Below is a small trained network, with its code and all its weights. Each question gives an input and a class and asks what happens when units are switched off, that is, made to give their printed mean instead of their output.

import numpy as np


def w(rows, s, z=0):
    codes = np.array(rows[::2]) - 128.0
    scale = np.full(codes.shape[1], s)
    scale[-1] = z or s
    return codes * scale


def f(y):
    return np.maximum(y, 0)


def log_softmax(a):
    a = a - a.max(-1, keepdims=True)
    return a - np.log(np.exp(a).sum(-1, keepdims=True))


def net(x, mask):
    res = np.array(x, float).reshape(1, 8) / 4 @ E
    y = f(res @ A[0][:, :-1].T + A[0][:, -1])
    res = res + np.where(mask, y, B[0][:, -1]) @ B[0][:, :-1]
    return log_softmax(res[-1] @ U[:, :-1].T + U[:, -1])


A, B = {}, {}
E = w([
[243,220,135,213,122,72,64,51,126,201,236,122],'x0',
[106,232,113,157,186,206,123,167,121,199,54,184],'x1',
[101,114,212,137,245,158,173,155,144,152,219,61],'x2',
[226,197,182,70,73,75,233,206,221,141,94,114],'x3',
[184,114,83,67,161,222,172,65,199,91,206,241],'x4',
[102,98,80,53,103,88,120,223,70,247,217,181],'x5',
[40,127,88,179,183,2,183,100,220,138,127,187],'x6',
[132,125,128,130,133,126,127,129,122,125,128,131],'x7',
],0.006)
A[0] = w([
[47,54,123,46,121,152,160,190,135,65,55,140,34],'neuron 1',
[43,132,84,184,212,2,188,101,222,142,148,191,72],'neuron 2',
[101,125,168,180,113,68,99,162,82,152,80,63,38],'neuron 3',
[140,37,153,98,81,65,134,111,135,76,175,78,99],'neuron 4',
[118,109,98,95,108,119,121,173,114,176,166,165,49],'neuron 5',
[188,133,171,80,109,217,88,146,74,122,141,97,103],'neuron 6',
[116,109,159,136,177,138,137,148,136,143,177,109,16],'neuron 7',
[158,128,145,114,114,178,120,125,95,126,135,100,56],'neuron 8',
[124,55,132,107,106,60,135,91,129,85,177,86,107],'neuron 9',
[112,109,193,126,203,128,163,133,133,130,203,65,105],'neuron 10',
[114,116,202,129,208,151,161,137,139,149,195,88,63],'neuron 11',
[154,149,152,169,124,155,139,84,169,59,72,102,30],'neuron 12',
[77,97,88,168,160,145,62,81,74,124,138,123,28],'neuron 13',
[123,99,103,100,122,111,121,174,116,175,164,160,2],'neuron 14',
[165,132,46,112,4,106,87,107,115,107,54,191,96],'neuron 15',
[111,101,203,130,188,149,164,152,139,145,197,77,76],'neuron 16',
[191,127,162,89,100,213,89,156,68,122,134,81,83],'neuron 17',
[188,173,105,164,82,94,87,84,131,148,144,146,86],'neuron 18',
[143,161,142,111,112,123,153,151,155,123,119,120,53],'neuron 19',
[132,147,152,210,151,178,116,46,173,3,46,95,54],'neuron 20',
[173,167,167,114,107,97,179,179,170,141,101,100,37],'neuron 21',
[62,87,82,180,169,163,70,70,81,120,151,137,62],'neuron 22',
[128,127,187,115,188,133,156,154,142,134,175,84,64],'neuron 23',
[144,88,91,119,28,80,115,94,123,83,135,145,107],'neuron 24',
[151,146,64,113,30,104,97,111,109,106,71,176,54],'neuron 25',
[146,42,152,105,108,78,138,115,121,85,177,79,96],'neuron 26',
[197,200,171,90,93,90,188,163,187,133,114,106,30],'neuron 27',
[174,110,111,88,138,203,151,95,162,108,183,201,51],'neuron 28',
[182,173,159,84,88,98,192,169,185,122,101,108,41],'neuron 29',
[207,191,143,183,121,84,69,73,133,176,194,136,38],'neuron 30',
[160,111,86,88,166,186,166,79,181,98,180,214,60],'neuron 31',
[142,139,132,117,113,164,114,131,106,122,135,110,45],'neuron 32',
[142,50,148,124,93,79,131,120,133,91,162,92,67],'neuron 33',
[66,61,129,68,128,164,155,164,138,90,53,144,28],'neuron 34',
[103,215,125,157,191,187,141,171,123,203,62,173,97],'neuron 35',
[180,118,155,106,79,204,98,140,74,117,125,95,92],'neuron 36',
[103,94,86,67,97,101,118,206,87,208,193,181,93],'neuron 37',
[103,217,119,155,190,185,121,178,117,201,55,175,96],'neuron 38',
[104,102,73,62,107,101,112,196,79,216,194,172,69],'neuron 39',
[120,132,73,129,92,76,121,92,136,131,86,179,94],'neuron 40',
[176,111,87,89,144,202,158,67,176,111,184,211,45],'neuron 41',
[99,130,166,192,104,70,99,171,79,159,79,43,71],'neuron 42',
[198,190,137,186,126,90,79,75,131,175,202,126,60],'neuron 43',
[80,100,83,167,145,150,66,84,85,114,141,132,49],'neuron 44',
[95,134,159,165,110,80,107,153,90,152,84,52,59],'neuron 45',
[61,84,87,178,158,163,45,61,72,117,150,132,65],'neuron 46',
[177,131,149,87,106,205,94,146,78,127,144,90,44],'neuron 47',
[175,169,150,93,82,97,179,165,179,130,104,122,27],'neuron 48',
],0.0072,0.0046)
B[0] = w([
[63,115,79,167,118,194,241,150,56,109,217,41,236],'neuron 1',
[103,70,86,231,31,59,140,139,208,136,68,154,255],'neuron 2',
[81,162,128,58,110,78,78,168,112,65,147,114,203],'neuron 3',
[166,198,103,143,89,213,79,84,146,104,171,191,224],'neuron 4',
[175,154,182,132,148,103,144,83,144,105,124,87,172],'neuron 5',
[98,92,97,199,78,71,133,132,188,142,86,150,227],'neuron 6',
[124,117,120,121,180,119,120,139,123,154,77,116,150],'neuron 7',
[121,114,114,164,115,90,140,129,159,139,112,141,163],'neuron 8',
[157,169,108,152,85,187,79,90,149,116,159,181,209],'neuron 9',
[107,135,91,131,213,159,77,129,125,174,48,147,208],'neuron 10',
[111,128,94,127,211,146,86,145,121,165,46,126,192],'neuron 11',
[168,143,185,122,154,101,162,69,132,127,129,95,195],'neuron 12',
[177,59,170,75,113,125,151,174,117,168,151,180,185],'neuron 13',
[164,135,170,117,139,92,164,90,140,117,124,95,158],'neuron 14',
[109,127,98,123,255,160,85,142,123,194,49,123,237],'neuron 15',
[115,135,94,124,206,158,94,132,120,172,60,125,198],'neuron 16',
[96,86,95,206,67,63,142,129,207,137,70,147,224],'neuron 17',
[85,115,95,135,161,178,175,141,88,123,150,86,205],'neuron 18',
[142,97,152,112,111,131,140,133,113,156,145,164,154],'neuron 19',
[210,182,216,129,172,80,170,38,156,119,127,44,255],'neuron 20',
[158,71,162,85,121,126,132,150,99,162,161,182,197],'neuron 21',
[194,62,190,82,112,124,160,165,115,188,138,182,205],'neuron 22',
[123,112,107,122,190,155,95,131,116,164,72,130,179],'neuron 23',
[130,163,106,133,174,191,73,113,146,150,85,164,209],'neuron 24',
[106,123,107,124,233,162,88,147,128,183,59,117,199],'neuron 25',
[144,182,112,139,106,195,90,96,149,116,151,175,210],'neuron 26',
[165,52,177,91,117,134,146,157,99,168,156,183,221],'neuron 27',
[79,161,124,76,105,55,68,173,96,80,133,113,207],'neuron 28',
[167,61,174,92,125,132,145,156,89,182,152,189,214],'neuron 29',
[56,103,97,148,131,190,225,164,65,106,183,54,228],'neuron 30',
[79,169,128,63,93,43,61,183,103,69,132,92,216],'neuron 31',
[120,119,127,149,115,102,145,125,146,125,126,140,144],'neuron 32',
[141,172,116,133,97,191,96,95,149,113,165,174,188],'neuron 33',
[82,116,94,156,123,174,221,148,51,116,205,39,211],'neuron 34',
[165,181,104,142,74,202,73,82,153,89,186,190,219],'neuron 35',
[100,107,95,191,106,78,138,133,182,143,88,143,214],'neuron 36',
[192,183,197,151,173,103,170,32,161,99,103,70,235],'neuron 37',
[163,191,100,133,73,214,66,61,164,88,195,189,221],'neuron 38',
[206,178,217,154,164,90,172,33,171,101,106,47,228],'neuron 39',
[107,114,105,166,180,130,102,144,141,162,66,125,186],'neuron 40',
[77,177,116,38,110,38,63,193,84,59,133,95,218],'neuron 41',
[88,177,115,42,107,71,67,170,106,59,142,114,227],'neuron 42',
[57,95,73,146,122,197,238,172,51,101,194,39,229],'neuron 43',
[174,62,174,87,123,123,147,156,108,177,146,175,184],'neuron 44',
[94,168,120,56,110,72,68,171,104,73,151,115,201],'neuron 45',
[190,59,191,75,114,116,167,160,111,182,150,195,217],'neuron 46',
[102,94,106,193,82,78,143,129,182,141,95,141,196],'neuron 47',
[158,57,164,91,122,137,146,155,91,175,155,173,198],'neuron 48',
],0.0065,0.007)
U = w([
[71,108,72,153,121,195,231,156,77,118,190,36,37],'0',
[191,43,207,55,109,117,146,161,113,185,148,216,52],'1',
[86,188,115,32,97,24,41,174,116,71,128,104,91],'2',
[203,180,225,152,165,78,168,15,166,117,104,48,121],'3',
[98,78,70,251,46,44,133,132,209,148,70,168,185],'4',
[113,134,72,127,254,183,65,136,132,186,34,134,214],'5',
[167,203,95,142,65,243,62,69,159,108,181,211,248],'6',
],0.0083,0.0017)

Each question gives the input, the list of numbers given to net, and the class t.
The units are the neurons (one row each of A and B). Each row of codes is followed by its name. A weight is (code - 128) times the scale printed after its matrix; where a second scale follows, it is the last column's (A, B and U).
mask holds one flag per neuron, in row order. A switched-off neuron (its flag False) gives its mean, the last column of its row in B, instead of its output. The means were averaged over made-up inputs and are rounded, as every weight is.
A unit's drop is (log p(t) with every unit on - log p(t) with that unit switched off) / (log p(t) with every unit on - log p(t) with every unit switched off).
The circuit of an input: a set's keep is (log p(t) with only the set's units on - log p(t) with every unit switched off) / (log p(t) with every unit on - log p(t) with every unit switched off). Starting from the 12 units with the biggest drops (on a tie, the unit counted first), units are removed one at a time, each time the one whose removal leaves the highest keep (on an exact tie, the one counted first), for as long as the keep stays at least 0.8.
circuit, biggest first: the units of the circuit, biggest drop first
most important unit: the unit with the biggest drop
k most important neurons: the k neurons with the biggest drops, biggest first
drop when u is switched off: that unit's drop, to one decimal
input [4,-8,3,0,-8,-4,1,-8], class 2: most important unit => neuron 42
input [-1,4,-2,-6,5,-6,-4,0], class 1: circuit, biggest first => neuron 46; neuron 22
input [4,8,3,7,-4,8,-1,0], class 3: 2 most important neurons => neuron 39; neuron 37
input [0,-8,8,5,3,-4,5,-8], class 5: circuit, biggest first => neuron 10; neuron 11
input [-7,-8,7,-2,-7,-5,6,2], class 6: circuit, biggest first => neuron 4; neuron 9
input [7,-5,6,2,7,3,1,8], class 0: 2 most important neurons => neuron 43; neuron 30
input [-6,-8,4,5,-5,-1,-4,8], class 6: 2 most important neurons => neuron 4; neuron 26
input [6,3,-6,-5,5,4,-4,6], class 0: circuit, biggest first => neuron 43; neuron 30
input [-7,8,-5,2,1,-4,-3,8], class 6: 2 most important neurons => neuron 38; neuron 35
input [5,2,-3,-1,6,8,8,-1], class 3: 3 most important neurons => neuron 39; neuron 37; neuron 5
input [6,-6,-7,7,6,0,-8,-7], class 4: 3 most important neurons => neuron 17; neuron 6; neuron 36
input [-6,2,-5,-3,-6,6,-3,-3], class 0: 2 most important neurons => neuron 1; neuron 34
input [6,3,-3,-6,4,-7,2,-2], class 3: 4 most important neurons => neuron 20; neuron 1; neuron 12; neuron 34
input [-3,-3,6,-1,8,5,6,-3], class 2: circuit, biggest first => neuron 31
input [1,7,3,-6,2,6,0,-6], class 6: 2 most important neurons => neuron 38; neuron 35
input [-7,-7,-2,1,-8,2,8,-7], class 2: 4 most important neurons => neuron 42; neuron 45; neuron 3; neuron 43
input [2,-7,-4,8,2,-1,2,-7], class 1: 2 most important neurons => neuron 27; neuron 29
input [3,1,7,-4,0,-1,-6,1], class 5: 4 most important neurons => neuron 2; neuron 10; neuron 11; neuron 16
input [2,-6,7,-8,1,-3,-5,-7], class 1: 2 most important neurons => neuron 46; neuron 22
input [2,3,3,6,6,0,7,-1], class 4: circuit, biggest first => neuron 2
input [-1,5,7,-1,8,-6,7,1], class 2: 2 most important neurons => neuron 31; neuron 41
input [-3,-7,4,2,-4,-3,-1,2], class 6: drop when neuron 4 is switched off => 0.1
input [0,1,-2,-1,3,-5,-1,-1], class 3: drop when neuron 20 is switched off => 0.3
input [-5,2,0,0,-7,3,1,3], class 2: drop when neuron 42 is switched off => 0.7
input [-3,-6,-5,8,2,-7,-7,-2], class 1: drop when neuron 29 is switched off => 0.4
